Here is a tiny trained network, its code and every weight. The questions are about switching its units off for an input and a class, where a switched-off unit gives its printed mean instead of its output.

import numpy as np


def w(rows, s, z=0):
    codes = np.array(rows[::2]) - 128.0
    scale = np.full(codes.shape[1], s)
    scale[-1] = z or s
    return codes * scale


def f(y):
    return y / 2 * (1 + np.tanh(0.7978845608 * (y + 0.044715 * y**3)))


def log_softmax(a):
    a = a - a.max(-1, keepdims=True)
    return a - np.log(np.exp(a).sum(-1, keepdims=True))


def net(x, mask):
    res = np.array(x, float).reshape(1, 4) / 4 @ E
    y = f(res @ A[0][:, :-1].T + A[0][:, -1])
    res = res + np.where(mask, y, B[0][:, -1]) @ B[0][:, :-1]
    return log_softmax(res[-1] @ U[:, :-1].T + U[:, -1])


A, B = {}, {}
E = w([
[145,120,133,131,143,136,131,124,136,127,146,125],'x0',
[75,181,148,147,78,129,160,141,153,174,180,149],'x1',
[124,138,62,138,107,254,185,82,160,93,80,151],'x2',
[86,54,150,87,138,145,178,164,104,106,144,104],'x3',
],0.017)
A[0] = w([
[81,173,152,159,113,180,190,137,145,174,161,160,80],'n0',
[81,160,118,154,65,161,207,106,186,147,187,138,34],'n1',
[192,101,84,110,166,172,121,92,83,47,11,80,20],'n2',
[70,47,126,78,130,204,226,150,103,101,136,119,86],'n3',
[199,201,81,208,134,150,96,62,177,157,81,179,98],'n4',
[122,118,82,143,108,198,170,114,170,86,102,164,101],'n5',
[131,149,87,124,91,226,179,93,160,86,92,113,107],'n6',
[169,146,111,116,101,152,89,110,124,144,131,192,4],'n7',
],0.011,0.0041)
B[0] = w([
[141,73,41,137,141,94,96,82,216,60,177,125,185],'n0',
[121,95,64,163,105,69,185,60,176,57,105,142,195],'n1',
[117,49,35,183,111,83,122,56,217,75,159,188,248],'n2',
[47,254,166,58,194,238,146,121,60,120,51,207,216],'n3',
[26,186,220,86,167,195,227,144,77,113,78,205,246],'n4',
[186,133,185,174,68,63,98,173,109,196,156,50,229],'n5',
[253,99,197,95,138,97,69,211,109,194,214,33,252],'n6',
[29,135,132,125,150,137,113,99,101,136,107,152,154],'n7',
],0.0092,0.021)
U = w([
[166,159,193,135,123,65,92,196,94,191,146,62,254],'0',
[69,209,166,117,150,201,181,132,85,111,64,180,87],'1',
[134,110,2,159,119,95,141,66,208,62,124,146,35],'2',
],0.013,0.0038)

Each question gives the input, the list of numbers given to net, and the class t.
The units are the neurons (one row each of A and B). Each row of codes is followed by its name. A weight is (code - 128) times the scale printed after its matrix; where a second scale follows, it is the last column's (A, B and U).
mask holds one flag per neuron, in row order. A switched-off neuron (its flag False) gives its mean, the last column of its row in B, instead of its output. The means were averaged over made-up inputs and are rounded, as every weight is.
A unit's drop is (log p(t) with every unit on - log p(t) with that unit switched off) / (log p(t) with every unit on - log p(t) with every unit switched off).
The circuit of an input: a set's keep is (log p(t) with only the set's units on - log p(t) with every unit switched off) / (log p(t) with every unit on - log p(t) with every unit switched off). Starting from all 8 units, units are removed one at a time, each time the one whose removal leaves the highest keep (on an exact tie, the one counted first), for as long as the keep stays at least 0.8.
circuit, biggest first: the units of the circuit, biggest drop first
most important unit: the unit with the biggest drop
k most important neurons: the k neurons with the biggest drops, biggest first
drop of u: that unit's drop, to one decimal
input [-5,-4,3,-5], class 1: most important unit	n4
input [2,6,4,2], class 2: 2 most important neurons	(n1; n0)
input [-7,-6,-6,-7], class 1: 2 most important neurons	(n6; n5)
input [8,3,6,-6], class 0: 3 most important neurons	(n6; n5; n3)
input [-5,-5,5,0], class 0: 4 most important neurons	(n6; n5; n1; n0)
input [-6,2,-5,-7], class 1: 2 most important neurons	(n6; n5)
input [-2,2,-1,-4], class 1: 2 most important neurons	(n6; n2)
input [5,-2,4,3], class 0: 3 most important neurons	(n4; n6; n5)
input [-3,8,-1,-7], class 2: 2 most important neurons	(n0; n1)
input [-6,6,7,0], class 0: 3 most important neurons	(n6; n5; n2)
input [3,-7,-6,-6], class 2: 2 most important neurons	(n6; n3)
input [2,5,0,-3], class 2: 2 most important neurons	(n3; n0)
input [8,-5,7,-8], class 1: 3 most important neurons	(n4; n7; n2)
input [-7,6,7,3], class 0: 3 most important neurons	(n6; n5; n2)
input [5,-1,-3,5], class 1: circuit, biggest first	(n6)
input [1,7,7,1], class 0: drop of n6	2.1
input [5,6,8,8], class 0: drop of n0	0.1
input [-1,7,4,-1], class 2: drop of n1	1.8
